Below is a small trained network, with its code and all its weights. Each question gives an input and a class and asks what happens when units are switched off, that is, made to give their printed mean instead of their output.

import numpy as np


def w(rows, s, z=0):
    codes = np.array(rows[::2]) - 128.0
    scale = np.full(codes.shape[1], s)
    scale[-1] = z or s
    return codes * scale


def norm(h):
    return h / np.sqrt((h * h).mean(-1, keepdims=True) + 1e-5)


def f(y):
    return y / 2 * (1 + np.tanh(0.7978845608 * (y + 0.044715 * y**3)))


def log_softmax(a):
    a = a - a.max(-1, keepdims=True)
    return a - np.log(np.exp(a).sum(-1, keepdims=True))


def net(x, mask):
    res = np.array(x, float).reshape(1, 4) / 4 @ E
    u = 0
    for l in range(4):
        y = f(norm(res) @ A[l][:, :-1].T + A[l][:, -1])
        res = res + np.where(mask[u : u + 7], y, B[l][:, -1]) @ B[l][:, :-1]
        u += 7
    return log_softmax(norm(res)[-1] @ U[:, :-1].T + U[:, -1])


A, B = {}, {}
E = w([
[209,146,83,58],'x0',
[221,1,91,193],'x1',
[158,209,87,185],'x2',
[136,148,220,39],'x3',
],0.007)
A[0] = w([
[94,142,196,254,89],'0.n1',
[78,100,100,197,165],'0.n2',
[110,63,54,142,2],'0.n3',
[48,162,135,152,197],'0.n4',
[72,104,176,68,85],'0.n5',
[253,151,118,144,146],'0.n6',
[143,224,120,146,136],'0.n7',
],0.015,0.0067)
B[0] = w([
[243,178,185,173,234],'0.n1',
[181,146,124,223,234],'0.n2',
[44,61,94,210,160],'0.n3',
[191,146,164,116,253],'0.n4',
[83,127,181,74,200],'0.n5',
[104,61,62,1,236],'0.n6',
[78,224,38,129,215],'0.n7',
],0.0093,0.0065)
A[1] = w([
[92,207,54,161,75],'1.n1',
[188,190,180,153,123],'1.n2',
[68,31,81,252,3],'1.n3',
[165,101,61,162,199],'1.n4',
[122,132,81,142,110],'1.n5',
[187,111,87,101,138],'1.n6',
[91,161,121,130,51],'1.n7',
],0.012,0.0043)
B[1] = w([
[170,206,78,112,196],'1.n1',
[152,66,126,111,253],'1.n2',
[25,186,167,255,221],'1.n3',
[25,38,111,188,249],'1.n4',
[110,156,121,177,145],'1.n5',
[63,81,18,161,192],'1.n6',
[141,163,139,104,116],'1.n7',
],0.0093,0.0045)
A[2] = w([
[94,173,104,174,1],'2.n1',
[117,126,209,13,95],'2.n2',
[84,160,131,115,79],'2.n3',
[122,176,146,129,56],'2.n4',
[177,170,49,216,82],'2.n5',
[191,254,141,205,125],'2.n6',
[74,55,246,148,56],'2.n7',
],0.0086,0.0039)
B[2] = w([
[158,142,80,121,116],'2.n1',
[35,148,139,141,231],'2.n2',
[163,167,166,134,120],'2.n3',
[150,139,131,60,118],'2.n4',
[132,72,97,168,204],'2.n5',
[241,1,133,67,253],'2.n6',
[142,187,136,72,192],'2.n7',
],0.0078,0.0042)
A[3] = w([
[152,249,166,192,133],'3.n1',
[105,126,231,75,94],'3.n2',
[34,104,177,214,91],'3.n3',
[39,149,88,160,215],'3.n4',
[151,231,162,185,130],'3.n5',
[129,46,99,99,4],'3.n6',
[122,172,101,129,72],'3.n7',
],0.011,0.0042)
B[3] = w([
[195,55,175,75,210],'3.n1',
[37,155,225,133,250],'3.n2',
[80,218,164,205,228],'3.n3',
[69,145,254,190,252],'3.n4',
[205,40,189,85,195],'3.n5',
[175,72,139,109,147],'3.n6',
[125,156,129,115,122],'3.n7',
],0.0081,0.004)
U = w([
[60,126,141,252,199],'0',
[92,28,71,53,167],'1',
[44,239,38,61,45],'2',
[60,134,45,175,4],'3',
[52,190,225,53,213],'4',
[203,233,107,39,146],'5',
[182,177,45,189,3],'6',
[237,95,191,166,196],'7',
],0.018,0.005)

Each question gives the input, the list of numbers given to net, and the class t.
The units are the neurons (one row each of A and B). Each row of codes is followed by its name. A weight is (code - 128) times the scale printed after its matrix; where a second scale follows, it is the last column's (A, B and U).
mask holds one flag per neuron, layer by layer. A switched-off neuron (its flag False) gives its mean, the last column of its row in B, instead of its output. The means were averaged over made-up inputs and are rounded, as every weight is.
A unit's drop is (log p(t) with every unit on - log p(t) with that unit switched off) / (log p(t) with every unit on - log p(t) with every unit switched off).
The circuit of an input: a set's keep is (log p(t) with only the set's units on - log p(t) with every unit switched off) / (log p(t) with every unit on - log p(t) with every unit switched off). Starting from the 12 units with the biggest drops (on a tie, the unit counted first), units are removed one at a time, each time the one whose removal leaves the highest keep (on an exact tie, the one counted first), for as long as the keep stays at least 0.8.
circuit, biggest first: the units of the circuit, biggest drop first
top k neurons: the k neurons with the biggest drops, biggest first
top k neurons in layer l: the k neurons of layer l with the biggest drops, biggest first
drop of u: that unit's drop, to one decimal
input [-7,6,5,4], class 7: circuit, biggest first : (0.n1)
input [1,6,8,-3], class 3: circuit, biggest first : (0.n6, 1.n6)
input [4,7,-2,-7], class 0: circuit, biggest first : (1.n3, 0.n3)
input [4,8,-8,-4], class 0: circuit, biggest first : (1.n3, 0.n3)
input [1,7,-3,2], class 1: top 3 neurons : (0.n6, 0.n2, 0.n7)
input [6,-3,-8,-6], class 0: top 3 neurons in layer 0 : (0.n6, 0.n3, 0.n4)
input [3,7,1,-5], class 0: circuit, biggest first : (1.n3, 0.n3)
input [2,-2,4,5], class 5: top 2 neurons : (0.n7, 1.n4)
input [8,6,-2,-7], class 0: circuit, biggest first : (0.n3, 1.n3)
input [6,8,-5,-6], class 0: circuit, biggest first : (1.n3, 0.n3)
input [2,-7,-4,-5], class 5: top 4 neurons : (0.n7, 1.n4, 0.n6, 1.n1)
input [3,6,-8,6], class 1: top 3 neurons in layer 3 : (3.n4, 3.n3, 3.n6)
input [7,4,-2,-5], class 1: top 2 neurons : (0.n6, 0.n2)
input [-3,4,8,8], class 2: circuit, biggest first : (0.n6, 0.n7, 2.n6)
input [-3,-7,5,-2], class 5: top neuron in layer 1 : (1.n1)
input [4,7,-7,-3], class 0: top 2 neurons : (1.n3, 0.n3)
input [-1,1,4,2], class 2: top 2 neurons in layer 0 : (0.n7, 0.n6)
input [-6,-4,8,2], class 7: top 2 neurons : (0.n1, 0.n6)
input [2,2,5,8], class 2: top 2 neurons in layer 1 : (1.n2, 1.n4)
input [-4,-3,-7,-5], class 7: top neuron in layer 0 : (0.n2)
input [-5,-3,-2,0], class 7: top 3 neurons : (0.n1, 0.n6, 0.n4)
input [0,8,-5,2], class 0: top 2 neurons : (1.n3, 0.n4)
input [5,-7,5,6], class 5: top 2 neurons in layer 0 : (0.n7, 0.n6)
input [4,-1,1,-2], class 2: drop of 0.n7 : 0.2
input [3,0,8,6], class 2: drop of 0.n6 : 0.2
input [-7,3,-1,1], class 7: drop of 0.n1 : 0.2
input [-8,3,2,3], class 7: drop of 2.n5 : 0.0
input [6,6,-7,8], class 1: top neuron : (1.n6)
input [3,1,4,-5], class 3: top 2 neurons in layer 0 : (0.n6, 0.n7)
